Below is a small trained network, with its code and all its weights. Each question gives an input and a class and asks what happens when units are switched off, that is, made to give their printed mean instead of their output.

import numpy as np


def w(rows, s, z=0):
    codes = np.array(rows[::2]) - 128.0
    scale = np.full(codes.shape[1], s)
    scale[-1] = z or s
    return codes * scale


def norm(h):
    return h / np.sqrt((h * h).mean(-1, keepdims=True) + 1e-5)


def f(y):
    return y / 2 * (1 + np.tanh(0.7978845608 * (y + 0.044715 * y**3)))


def log_softmax(a):
    a = a - a.max(-1, keepdims=True)
    return a - np.log(np.exp(a).sum(-1, keepdims=True))


def net(x, mask):
    res = np.array(x, float).reshape(1, 4) / 4 @ E
    u = 0
    for l in range(3):
        y = f(norm(res) @ A[l][:, :-1].T + A[l][:, -1])
        res = res + np.where(mask[u : u + 4], y, B[l][:, -1]) @ B[l][:, :-1]
        u += 4
    return log_softmax(norm(res)[-1] @ U[:, :-1].T + U[:, -1])


A, B = {}, {}
E = w([
[2,98,118],'x0',
[78,101,228],'x1',
[133,110,78],'x2',
[105,243,87],'x3',
],0.0041)
A[0] = w([
[95,89,118,191],'0.n1',
[185,146,20,253],'0.n2',
[71,211,170,142],'0.n3',
[194,71,254,239],'0.n4',
],0.0071,0.0018)
B[0] = w([
[115,167,190,163],'0.n1',
[93,190,43,230],'0.n2',
[20,10,180,177],'0.n3',
[205,18,1,255],'0.n4',
],0.0061,0.0037)
A[1] = w([
[46,145,124,209],'1.n1',
[68,254,53,2],'1.n2',
[141,226,93,236],'1.n3',
[126,178,103,210],'1.n4',
],0.0076,0.0022)
B[1] = w([
[60,185,180,232],'1.n1',
[147,161,72,253],'1.n2',
[2,130,106,233],'1.n3',
[44,208,78,185],'1.n4',
],0.0085,0.0029)
A[2] = w([
[57,52,173,171],'2.n1',
[110,127,248,58],'2.n2',
[134,136,164,62],'2.n3',
[158,195,185,3],'2.n4',
],0.012,0.0023)
B[2] = w([
[131,150,192,254],'2.n1',
[157,233,180,195],'2.n2',
[120,1,218,109],'2.n3',
[231,148,163,103],'2.n4',
],0.0052,0.0044)
U = w([
[216,115,255,3],'0',
[78,167,240,115],'1',
[205,50,138,47],'2',
[93,180,129,253],'3',
],0.0095,0.0024)

Each question gives the input, the list of numbers given to net, and the class t.
The units are the neurons (one row each of A and B). Each row of codes is followed by its name. A weight is (code - 128) times the scale printed after its matrix; where a second scale follows, it is the last column's (A, B and U).
mask holds one flag per neuron, layer by layer. A switched-off neuron (its flag False) gives its mean, the last column of its row in B, instead of its output. The means were averaged over made-up inputs and are rounded, as every weight is.
A unit's drop is (log p(t) with every unit on - log p(t) with that unit switched off) / (log p(t) with every unit on - log p(t) with every unit switched off).
The circuit of an input: a set's keep is (log p(t) with only the set's units on - log p(t) with every unit switched off) / (log p(t) with every unit on - log p(t) with every unit switched off). Starting from all 12 units, units are removed one at a time, each time the one whose removal leaves the highest keep (on an exact tie, the one counted first), for as long as the keep stays at least 0.8.
units of the circuit, in order: the units of the circuit, biggest drop first
k most important neurons: the k neurons with the biggest drops, biggest first
k most important neurons of layer l: the k neurons of layer l with the biggest drops, biggest first
drop of u: that unit's drop, to one decimal
input [0,2,-3,-2], class 2: units of the circuit, in order => (0.n4)
input [7,-3,6,-4], class 1: units of the circuit, in order => (0.n4; 1.n2; 2.n1)
input [5,0,-6,-8], class 2: units of the circuit, in order => (0.n4; 1.n3)
input [8,5,7,-7], class 0: 4 most important neurons => (1.n3; 0.n2; 1.n4; 2.n1)
input [-3,-1,-3,0], class 2: units of the circuit, in order => (0.n4; 1.n1)
input [-7,1,2,0], class 2: 2 most important neurons of layer 0 => (0.n4; 0.n1)
input [-2,8,6,6], class 0: 2 most important neurons of layer 0 => (0.n3; 0.n2)
input [3,2,5,-4], class 0: 2 most important neurons of layer 1 => (1.n2; 1.n3)
input [-8,2,-8,-1], class 2: drop of 0.n4 => 0.3
input [-2,2,-1,-6], class 2: drop of 0.n4 => 0.3
input [2,7,-4,-4], class 2: drop of 1.n1 => 0.2
input [0,0,-6,-7], class 2: drop of 1.n4 => 0.0
